[128 = 0]
<78> [ 81 143 114 140 137 132 150  88 110  95 183 143 157 149  83 112 146 116
 122 164 140]
<88> [192 141  67 127 207  69  79 147  91 149  87 161 122 141 110 123 135 149
  95 111 117]
<78> [166 114 126 120 164 100  89 142 117 125 120 141 119 166 149 120 132 133
 128 115 101]
<78> [125 115 140 105 168 128 116 149  98 139  88 128 106 164 121 131  98 139
 107 132 134]
<73> [ 96 153 134 138  42 115 173  96 148  81 137 149  89  94 122 139 136 116
 110 125 151]
<88> [121 166  53 158 196 131  99 180 103 186 137 127 107  75 115 159 131 168
  93 107 155]
<73> [160 130 110 117 159  65  92 134 122 110 155 122  71 198  91 137  96 128
  97 144 139]
<75> [111 151  98 142 125 147 134 118 127 126 112 135 129  73 132 132 154 142
 144 119 152]
<80> [133  91 157  97 106 150 186 117  67  83  98 116 125 188 187 126  84  96
 132 139 121]
<80> [ 79 134 123 159  99 153 174 106  71 131 182 183 216  82 158 109 177 113
 118 126  49]
<80> [132 120 146 136 133 117 108 143 120 132 132 147 150 119 127 118 164 140
 119 134  70]
<74> [147 141  87 135 210 119 111 140  80 131  68 155 162 112  90 115 171 160
 100 152 117]
<88> [ 92 141 145 125  99 112 158  67 161  83 135 192 169 160  84  80 171 100
 121 114 146]
<73> [ 74 115 161 132 156 182 141 112 121 131 145 138 158 143 156 128 116 119
 129 152 129]
<74> [192  99 108 113 183 127 104 192  92 159 100 102 145 165 170 118 128 138
 142  88 100]
<78> [136 150 132 160 123 107 116 165 205 155 148 155 121 104 115 139 156 136
  75  90 136]
<78> [153 100 160  81 151 115  89 139 124 136  68  89  83 175 102 128  81 141
 149 149 139]
<80> [ 89 126 130 132 111 173 162 117 102 150 145 123 181  96 136 119 132 119
 150 129 114]
<78> [224 133 102 175 131 101  87 162 172 123 140  86  92  59 183 183 145 150
 124 163  95]
<73> [139 137 110 139 134 106 130 114 118 138 138 154 176 114  95 110 156 125
 115 133  98]
<80> [ 65 121 155 116 136 152 148  93  91 128 138 161 170 149 107 106 124 116
 123 150 111]
<80> [153 126 139 123  90 115 132 118 157 130 120 105 105 113 127 144 101 120
 134 138 135]
<88> [128 121 113 120 215 150 107 134 114 173  98 156 178 157 138 106 124 129
 127 100 140]
<88> [ 90 151 104 129 115 141 134 110 111 148 130 126 114  82 108 140 111 136
 136 131 153]
<75> [141 149 110 128 138 125 115 129 159 151  59 149 112  83 122 132 133 145
 122  96 168]
<75> [102 120 155 129  81 189 161 134 144 146 106  94 157  66 149 130 140 131
 169 125 130]
<88> [159 145 116 168 133 119 133 117 182 141 129 165 208  74 112 110 197 126
 109 126 102]
<78> [125 147 111 157 126 119 135 109 132 153 159 150 147  83 126 149 117 121
  93 149 110]
<74> [ 99 118 155 102  62 144 167 101  86 105  96 121  69 117 175 155  63 114
 136 137 136]
<73> [174 109 146 115 122 123 121 157 138 128  72 118 120 130 158 126 134 135
 135 107 113]
<73> [127 118 119 118 151 121 136 165  62 118 128 108 109 160 110 135 117 141
 101 151 109]
<75> [143 134 136 130 160 110  90 119 147 139  88 143 119 107 100 135 132 148
 112 158 122]
<78> [161 128 116 129 142  99 113 131 131 125 124 141 125 144 132 125 131 126
 118 118 120]
<78> [ 90 144 141 157 124 175 139 113 176 160 119 159 216  49 111 104 197 136
 141 120 118]
<80> [100 120 144 118  84 169 168 112  94  63 100  94  91 111 160 142 128 132
 164 164 147]
<73> [ 82 125 144 105  91 148 140 115 107 125 121 118 108 124 122 123 112 128
 159 119 140]
<88> [110 144 118 149 126 124 126 145 134 116 155 141 120 113 119 131 164 141
 109 122 124]
<88> [180 115 145 144 124 127 145 110 186 126 121 142 204 127 144 106 160 102
 130 126 109]
<73> [146 146 104 141 141 103 124 145 132 174 120 136 138  92  84 140 121 138
  83 131 122]
<75> [129 128  95 132 172 159 128 140 102 123 127 105 140 133 148 126 138 137
 154 127 153]
<75> [140 135 111 128 147 106 104 122 133 162 137 158 137 133 132 122 116 122
 120  97 121]
<80> [164 123 101 126 137 145 156 166 106 148  88  98 135 112 151 139 115 131
 122 108 143]
<74> [137 146 103 138 125 127 158  61 103  94  74 182 137  87 167 135 125 114
 117 146 140]
<78> [120 161 137 174 128  76  70 103 252 108 215 183 170 126  49  88 239 133
 120 122 114]
<74> [ 96 106 131  88  97 133 171  96  43 116 152 130 142 191 141 104  79  92
 153 115 113]
<73> [175 136 104 133 138  94 106 136 153 140 111 159 129 127 148 119 145 126
 122  77 127]
<75> [122 107 154 113 121 161 142 131 104 146  91 114 187 108 117 104 149 133
 159 139  90]
<75> [138 147 107 128  92 106 103 137 146 122 117 118  85  87 115 131 153 149
 156 102 140]
<75> [149 125 150 127  98  66 109 107 136 122 145 189 128 149 134 114 134 111
  99 109  67]
<75> [ 69 142 135 154  46 181 165 123 158 137 207  82 114  60 156 160 115 119
 163 129 148]
<74> [166 129 135 169 125 127  96 153 199 151 184  90 140  83 137 155 150 137
 132 155  99]
<73> [141 118 118 117 148 171 133 126  91 135  62  89 128  85 156 144 109 144
 165 159 140]
<75> [168 128 106 115 175  95  61 153 123 167  95 117 100 125 107 133 118 158
 137 121 119]
<73> [169 114 144 156 144 156 112 157 202 143 157  73 167 109 141 136 157 132
 153 151 122]
<74> [127 165  48 133 215  95 110 143  82 159  89 215 168 135  87  88 180 148
  83  56 145]
<80> [110 132 110 131 138 134 143 112 101 144 153 151 182 131 117 105 141 116
 132 115 113]
<80> [121 129 132 141 169 122 112 140 133 131 130 197 173 152 147  96 182 129
 103  84  98]
<88> [136  85 191  98 114 126 122 164 108 138 135  64  89 177 115 152  63 129
 116 181  90]
<73> [ 77 127 106 103 138 128 126 139  49  94 173 110  67 195 126 127 102 133
 145 121 148]
<74> [154  93 155  86 146 119 107 163 100 132  97  76 100 188 104 124  93 138
 143 146 118]
<74> [ 84 117 153  89 109 149 162  90  65  87  72 118 100 144 106 126  92 128
 140 176 147]
<75> [129 139 167 129  40 110 141 128 211 100 109 119  61  99 119 147 128 127
 118 114 163]
<80> [124 109 146 105 135 165 136 137 129 147  89 101 157 135 125 109 126 129
 165 116 142]
<78> [ 81 167 115 171 103 111 126  85 144 105 189 179 142  71  94 130 181 133
 104 158 106]
<78> [ 87 109 164 113 135 184 133 138 114 176 105 116 155 110 145 128 103 133
 148 127 118]
<74> [152  90 194 119 110 130 100 169 197 154 172  58 148 163  89 121 129 128
 151 153  92]
<88> [134 139 120 129 109 129 166  86 177 119 116 163 179 138 121  95 145  94
 132  88 172]
<74> [110 158 131 183 121 142 121 136 209 126 164 143 136  59 124 147 187 145
 104 138 138]
<74> [ 93 159  50 143 153 108 125  89  64 114 229 132 128 145  96 128 119 119
 138 148 141]
<88> [125 135 101 133 121 143 140 107 109 164 135 135 164  89 148 128 114 117
 148 112 122]
<88> [143 160  46 168 198 126 102 148 107 155 152 161 148  91 162 135 163 145
 115  90 134]
<78> [133 121 126 120 142 106 118 132 123 110 167 117 104 190 117 127 109 118
 121 133 137]
<75> [102 137 109 144 114 140 175  99 121  98 178 163 163 153 159 110 143  94
 122  99 144]
<80> [ 95 167  70 148 166 139 113 120 150 128 154 142 124 114 105 119 161 141
 143  96 198]
<74> [ 88 104 193 101 105 171 170 100 136  52  80 113 116 174 126 113 133 119
 148 169 165]
<80> [140 108 146 121 124 166 156 154 136 172  98 113 166 120 165 127 107 116
 132  96 127]
<88> [158 134  82 120 159  99 110 153  75 182 107 148 139 116 127 124 115 138
 112  88 101]
<73> [112 112 144 113 127 164 120 141 125 145 130  74 128 123 122 130 114 138
 174 144 134]
[ 71 156 140 138  61 136 164  97 171  88 131 167 136  96  98 102 189 124
 133  98 160]  <88>
[207 136  75 142 223  38  21 205 115 115 156 121  61 183  97 137 169 178
  93 130  95]  <80>
[124 148 124 137 119 103 106 113 129 111  93 169 135  79  92 112 191 154
 125 135 100]  <88>
[128 121 115 140 179 141 147 134  65 115 127 143 170 141 136 126 143 130
  96 166  94]  <73>
[ 86 117 139 110 143 179 171 170  89 136 100 105 112 155 142 136  97 131
 109 111 167]  <78>
[101 150 118 147 128 143 124 121 165 175 147 143 160  80 105 127 138 131
 125 111 142]  <80>
[184 117 141 123 175 120  51 178 177 119  78  55  30 126 129 172 111 175
 144 172 161]  <75>
[109  92 157  98 190 149  97 133  90 118 146  94 113 218 133 124  87 128
 152 167 126]  <73>
[123 131 135 138 106 158 134 123 142 164  96 149 154  58 180 133 137 130
 145  96 112]  <75>
[148 113 130 123 153 153 132 141 138 142 102 126 152 143 172 119 125 120
 144  96 140]  <75>
[136 141 104 124 144  67 119 115  97 135 130 210 149 162 105  97 144 117
  81  85  95]  <73>
[135 113 126 116 121 147 147 111 118 129 137 122 141 155 179 122  98 101
 158 103 139]  <88>
[163 107 144 152 208 138  88 166 147 118 133 139 164 159 167 120 180 143
 116 141  88]  <88>
[119  96 182  89 149 176 110 151 161 162  61  85 142 149 113 109 114 141
 175 121 154]  <80>
[148 115 126 116 115  91 105 162  93 103 171  84  65 172 121 145 109 137
 129 146 102]  <75>
[114  97 172  86 123 139 120 133  98 127  74 141 132 166 144  97 127 130
 158 100 103]  <88>
[104 113 167 112  93 173 176 147 150 158 109  84 137 124 115 137  86 116
 124 128 159]  <75>
[ 68 101 180  70 131 111 133  93  41  98 112 156 104 224  84 103  77 117
 113 165 101]  <73>
[162 151 114 118  91  75 120  70 159 135  61 196 123  89 122 114 126 116
 123  88 137]  <73>
[120 122 118 143 205 133  68 134  80 182 178 107 131 113 125 164  86 150
 119 202  74]  <75>
[120 132 142 131 112 103 145 106 123 138 129 184 142 132 130 126 111 109
  79 119 101]  <75>
[142  97 160 116 122  97 148 138  64  71 148 133 116 204 138 126 120 114
  88 171  64]  <75>
[163 124 133 141 204 125 106 150 182 111 109 135 140 177 120 120 157 134
  98 135 160]  <88>

<98> [124 135 136 137 131 142 132 139 125 125 125 132 119 107 160 155 107 157
 114 150 127]
<96> [122 127 123 100 162 172 139  87  93 130 164 176 106 159  75  92 166 151
  78 148 134]
<92> [126 105 144 192 176 141 135  76  85 139 170 161 130 137  37 174 170 191
  81 196  98]
<96> [104 138 118 136 110 125 152 128 118 112 123 115 134 133 149 150 107 109
 104 115 123]
<98> [128 155 168  75 121 192 124 122 105 156 158 177 130 181 142 139 131 139
 107 166 171]
<96> [138 130 123 153 134 101 130 104 126 139 112 126 143 136 141 103 153 139
 122 102 113]
<92> [167 131 120 130 187 132 126  94  97 155 143 131 105 126  94 117 165 142
 111 125 127]
<92> [131 120 118 114 105 125 124 186 148  97 117 124 113  62 160 138  92 123
 157 136 149]
<101> [156 118 147 143 142 115  91 151 160 140 110 115 131 111 131 148 127 141
 177 129 127]
<102> [137 122 147 151 136 124 109 138 128 101 120 173 138  91 156 157 143 171
 112 117 151]
<92> [114 114 152 125 164 173  97 102 132 122 119 152  99 154 115 144 133 156
 102 132 118]
<101> [135 130 140 153 154 117 112 153 151 133 131  90 120  84 134 193  92 159
 150 154 110]
<101> [136  95 128 142 103  84 110 109 122 146 110  71 108  82 139 117 107  75
 160 112 118]
<102> [166 152 114  85 153 112 115 169 148 123 133 115 121  85 153 124 122 117
 158  85 164]
<92> [139 138  97  99 156 114 156 124  95 135 202 101 118  99  47 140 128  98
 121 145 142]
<92> [113  95 119 169 156 122 133 110 105 114 154 103  96  71  71 177 110 143
 105 171  98]
<94> [114 138 134 113 132 160 124 164 164 113 130 150 134 146 124 134 117 167
 139 157 124]
<96> [166  87 150 119 161 144  81 171 135 142 168 105  79  43  52 189  99 135
 194 215 145]
<94> [153 142 119 151 140 147 139 121 108 137  63 131 121 182 175 124 150 103
 115  86 124]
<96> [111 160 142 113 129 192 133 159 151 103  97 191 143 196 176 136 133 173
 103 127 139]
<94> [108 135 135 105 119 131 115 116 155 100 118 191 152 153 159  67 162 169
 104  82 140]
<102> [169 174 126 110 223 124  90 138 206 145  98 131 129 142 174  81 158 228
 148  70 103]
<102> [ 92 123 125 132 112 130 136 159 153  89 149 147 142 102 113 146 107 165
 123 159 122]
<96> [137 176 166  93 205 183 102 100 142 142 149 205 135 180 156 124 169 239
  74 118 143]
<98> [155 139 119 115 151 115 124 113 134 153 128 127 128 134 129  75 156 144
 139 111 124]
<102> [ 88 130 138 103  95 118 125 136 160 108 161 150 154 112 131 105 114 163
 126 141 131]
<96> [192 113 125 173 223 128 103 146 126 142 142 117 101  85  47 189 156 172
 159 167 115]
<98> [140 143 172 100 124  76  57 125 204 141 120 135 187 155 163  99 154 141
 181  42 148]
<98> [132 136 100 102 146 154 163  98  82 138 154 142 106 155  88  88 153 110
  90 138 132]
<102> [170 117 113 148 158 147 136 148 104 145 119 111  97 120  86 154 134 110
 152 167 124]
<94> [129 148 113 120 125 107 149 112  99 116 138 136 144 127 149 127 143 102
  92  75 152]
<94> [ 79  93 101  96 100  72 129  77 114  82 178 124 128  79  73  72 137  75
  94  65 138]
<101> [133 127 129 128 120 128 127 114 123 133 107 139 129 144 151 100 143 122
 122 107 130]
<102> [105 125 131 150 151 147 127 118 145 115 123 143 131 159 105 138 136 170
 108 142  96]
<92> [133 104 130 176 145 120 121 131 129 132 112  95 105  87 121 169 106 146
 138 161  96]
<101> [125 173 126 125 198 142 135  89 141 144 131 138 130 169 153 111 150 205
  76 101  96]
<96> [125 158  88 103  96  99 172 116 118 129 115 126 150 151 174  43 146  97
 111  72 133]
<98> [152 127 149 152 172 129  88 146 164 121 100 143 122  99 160 155 133 194
 142 119 122]
<96> [147 133  98 138  99 116 156 184 133 119  97 108 127  96 164 121 107 108
 163 138 132]
<101> [136 153 150  86 185 134 101  92 128 161 173 103 115 141 109 155 123 132
 114 108 136]
<94> [113  79 115 132 109 126 128 108  96 110 140 120  95  96  69 119 126  77
 123 143 128]
<96> [145 144 122 112 131 121 126 122 143 138 113 150 146 160 146  69 163 140
 136  95 132]
<94> [115 161 119 114 121 152 149 134 123  70 103 238 165 168 194  86 182 173
  60  60 168]
<98> [103 137  90  97  85  93 163 137 133 122 146  82 136 113 128  86  98  74
 139 110 123]
<101> [147 153  68  61 111  84 177 123 107 160 182  73 133 128  78  41 135  44
 154 107 141]
<102> [112 143 126  96  94 140 149 135 130 142 145 128 136 144 142  96 111 125
 131 157 132]
<94> [100 121 129  81  82 166 148  98  96 122 152 197 133 176 110  51 160 115
  91 143 157]
<98> [ 71  87 130 167 106 108 133  91 121  94 153 137 132  96  83 136 121 152
  90 154  95]
<102> [114 129 119 125  80 113 151 126  90 113 120 107 131 120 163 154 103  48
 109  92 155]
<98> [ 90  93 136 142 122 156 125 131 126  97 150 149 108 101  81 156 109 156
 110 188 115]
<94> [107 132 142  81 115 179 117 143 142 105 136 187 131 170 121 106 137 138
 119 134 157]
<101> [132 151 130 123 135 163 134 137 142 114  99 197 152 193 155  91 172 172
 109 110 136]
<98> [110 139 163 136 101  86  97 120 160 120 118 126 179 141 177 155 124 123
 134  64 140]
<92> [124 172 135 124 130 117 138 158 148 131 131 101 149 115 193 179  88 147
 126 116 133]
<102> [135 158 149 150 174 142 108 117 155 118  84 178 143 154 208 127 157 218
  89  80 120]
<101> [120 140 133  96 129 135 116 122 142 130 126 122 128 153 141 115 123 112
 129  97 135]
<92> [114 112 128 176 103 101 135 122 132 127 103 103 138 116 145 139 114 129
 133 136  97]
<94> [130 157 108 129 157 143 146 179 152 132 126  58 119 145 111 203  76 102
 158 145 104]
<94> [134 127 135 148 148 111 110 147 165 134 122  97 129 102 130 153 108 161
 159 142 102]
<101> [ 79 127 114 142  62 160 177 154 103  80  99 158 129 131 185 145  94 113
  83 146 135]
<101> [136 180  91 110 130 119 172 194 156 129 136  89 143 115 158 137  90 138
 153 141 121]
<102> [178 107 129 137 201 144  97 100 116 163 128 112  92 155  42 129 171 115
 153 134 113]
<96> [138 171 126 168 208 141 148  95 109 129 126 158 138 154 153 164 163 214
  52 107 107]
<92> [152 137 139 129 168 144 108 123 135 149 106 117 107 137 151 139 129 146
 133 119 121]
<98> [108 142 169  89  91 160 122 116 116 151 160 160 149 171 139 134 122 126
 118 159 159]
<92> [155 114 132 189 171 108 118  52 110 193  86  74 114 182 111 112 160 119
 130 115  63]
[150  88 169 160 144 143  59 135 154  91  69 214 119  96 172 120 171 198
 131 102 149]  <94>
[109 116  80 135 144 112 179  92  93 119 194 136 129 120  18  82 162 140
  90 165 100]  <101>
[136 127 137 116 105 158 132  88 102 156  93 166 126 200 155  57 168 112
 112 117 134]  <94>
[154 163 138 152 141 147 140 152 126 138  88 150 137 137 213 151 130 177
 115 130 133]  <101>
[149 134 136 115 138 147 112 165 143 119 112 149 116 103 164 136 122 153
 143 132 150]  <92>
[100 115  86 117 114  89 154 105 127 110 153 102 129 112  81  70 132  98
 118 105 106]  <98>
[152 137 167 132 165 151  98  62  97 161 105 173 121 172 174 115 176 158
  82  89 142]  <101>
[173 173 108 133 144 108 153 135 113 158  92  96 132 132 207 122 130 111
 129  81 135]  <98>
[114 127 138 155  84 116 132 178 155 108 107 126 151  97 175 163  92 147
 152 154 126]  <92>
[137 120 123 154 173 142 127 134 117 118 140 120 113 123  73 188 130 133
 121 147 118]  <96>
[170 145 129 166 194 111 123  96 120 192 112  51 108 141 129 163 124 132
 141 127  83]  <92>
[ 95  96 136 150  98 116 130  87 119 138 141 113 135 147  81 115 128 111
 125 157  97]  <102>
[153 121 159 124 100 134 106 109  96 152  90 139 118 134 196 129 134  86
 129  99 165]  <101>
[ 82 114 129 173 132 122 128 119 150  86 117 136 143 134 115 160 122 162
  98 120  91]  <102>
[131 147 135 121 159 126 109 145 176 116 125 154 141 116 157 111 137 206
 130 115 121]  <102>
[185 161 135 118 153 134 119 177 129 125 103 168 127  80 218 139 139 175
 134 106 178]  <102>
[153 131 119 106 180 178 115 159 131 109 120 151  94 139  99 150 139 130
 131 126 147]  <98>
[ 94  63 104 171  99 112 150 148 100  68 174 143 109  21  39 161 109 137
 116 207 121]  <92>
[114 130 145 103 127 143 116 121 137 128 151 151 131 133 123 119 128 152
 120 141 137]  <98>
[ 94 159  97 110  59 106 180 183 139 100 122  95 147  92 207 130  63  98
 130 122 136]  <102>
[129 147 115 141 175 110 156  88  88 144 186 107 130 116  80 165 137 142
  82 136 116]  <92>
[163 109 132 192 158  98 108 138 129 130  93  99 114  68 148 180 123 147
 148 126 111]  <94>
[106 123 155 120 121 112 101  68 128 132 129 143 146 161 141 105 151 121
  99  71 131]  <102>
[ 96 106 115 113  83 128 147  87 102 123 133 138 128 161 103  66 143  80
 106 119 125]  <96>
[138 141 141 153 150 141 122 101 114 132  88 149 130 163 178 139 151 145
  92  88 126]  <102>
[139 124 162 158 141 123  96 123 144 135 109 145 141 124 157 154 138 172
 133 125 125]  <98>
[100  75 111 161 126 129 145 178 113  82 203 107  98  14   6 224  74 138
 140 250 117]  <92>
[119 126 164 139 125 132  92 156 165 113 115 139 139 107 166 179 103 165
 143 132 135]  <98>
[117 131 108 126 143 147 163  88  77 125 150 146 113 146  99 114 149 121
  70 132 126]  <98>
[133 152 115 148 125  86 162 120 107 133 156 126 157  91 151 133 134 154
 102 125 130]  <94>
